[[136 120 107 131 146 153 102]
 [118 112 127 142 127 140 120]
 [126 124 129 131 128 130 127]]
->
[[126 124 129 131 128 130 127]
 [118 112 127 142 127 140 120]
 [136 120 107 131 146 153 102]]

[[129 129 116]
 [119 126 113]
 [112 123 101]
 [143 114 128]
 [142 128 109]
 [134 126 125]]
->
[[134 126 125]
 [142 128 109]
 [143 114 128]
 [112 123 101]
 [119 126 113]
 [129 129 116]]

[[125 146 127 129]
 [132 102 128 126]]
->
[[132 102 128 126]
 [125 146 127 129]]

[[145 147]
 [145 127]
 [142 144]
 [112 106]
 [124 142]
 [111 126]
 [146 144]
 [139 148]
 [121 112]]
->
[[121 112]
 [139 148]
 [146 144]
 [111 126]
 [124 142]
 [112 106]
 [142 144]
 [145 127]
 [145 147]]

[[118 131 138 129 115 135 109 112 126]
 [122 127 128 137 118 153 123 118 115]
 [143 136 133 141 130 146 126 146 122]
 [122 128 139 135 114 144 110 115 122]
 [115 124 125 127 117 144 127 107 117]
 [125 127 114 135 128 151 140 127 116]
 [135 127 115 134 136 140 146 143 119]]
->
[[135 127 115 134 136 140 146 143 119]
 [125 127 114 135 128 151 140 127 116]
 [115 124 125 127 117 144 127 107 117]
 [122 128 139 135 114 144 110 115 122]
 [143 136 133 141 130 146 126 146 122]
 [122 127 128 137 118 153 123 118 115]
 [118 131 138 129 115 135 109 112 126]]

[[119 129 114]
 [119 151 153]
 [123 138 133]
 [122 120 105]
 [126 127 122]
 [134 113 112]
 [128 129 131]
 [127 136 139]
 [126 129 129]]
->
[[126 129 129]
 [127 136 139]
 [128 129 131]
 [134 113 112]
 [126 127 122]
 [122 120 105]
 [123 138 133]
 [119 151 153]
 [119 129 114]]
---
[[124 116 141 126 136 116 122]
 [124 133 112 142 133 134 146]
 [142 145 117 131 119 143 139]
 [114 119 119 143 142 122 143]
 [144 147 115 131 118 145 140]
 [114 117 124 140 142 120 139]
 [149 143 129 121 115 140 127]
 [136 125 142 121 127 123 119]
 [130 120 144 121 131 120 118]
 [136 131 134 125 126 130 126]
 [138 141 119 132 123 139 137]]
->
[[122 124 116 141 126 136 116]
 [146 124 133 112 142 133 134]
 [139 142 145 117 131 119 143]
 [143 114 119 119 143 142 122]
 [140 144 147 115 131 118 145]
 [139 114 117 124 140 142 120]
 [127 149 143 129 121 115 140]
 [119 136 125 142 121 127 123]
 [118 130 120 144 121 131 120]
 [126 136 131 134 125 126 130]
 [137 138 141 119 132 123 139]]

[[127 123 130 127 141 134 122]
 [104 122 128 133 129 124 154]
 [156 128 128 127 128 122 118]]
->
[[122 127 123 130 127 141 134]
 [154 104 122 128 133 129 124]
 [118 156 128 128 127 128 122]]

[[141 109]
 [118 119]
 [112 111]
 [147 114]
 [110 113]
 [121 106]
 [127 110]
 [135 107]
 [138 108]
 [111 117]]
->
[[109 141]
 [119 118]
 [111 112]
 [114 147]
 [113 110]
 [106 121]
 [110 127]
 [107 135]
 [108 138]
 [117 111]]

[[132 135 132 119 122 127 130 132 125 115 127 128 129 116 122]
 [140 136 123 133 126 133 138 135 139 128 133 132 135 132 125]
 [116 109 139 117 125 110 121 111 121 151 145 145 125 144 132]]
->
[[122 132 135 132 119 122 127 130 132 125 115 127 128 129 116]
 [125 140 136 123 133 126 133 138 135 139 128 133 132 135 132]
 [132 116 109 139 117 125 110 121 111 121 151 145 145 125 144]]

[[121 155]
 [115 150]
 [130 116]
 [118 155]
 [143 155]
 [146 140]
 [121 126]
 [133 121]
 [127 116]
 [140 131]]
->
[[155 121]
 [150 115]
 [116 130]
 [155 118]
 [155 143]
 [140 146]
 [126 121]
 [121 133]
 [116 127]
 [131 140]]

[[116 154 107 141 124 133 134]
 [137 154 112 154 113 127 127]
 [143 154 138 126 136 105 143]]
->
[[134 116 154 107 141 124 133]
 [127 137 154 112 154 113 127]
 [143 143 154 138 126 136 105]]
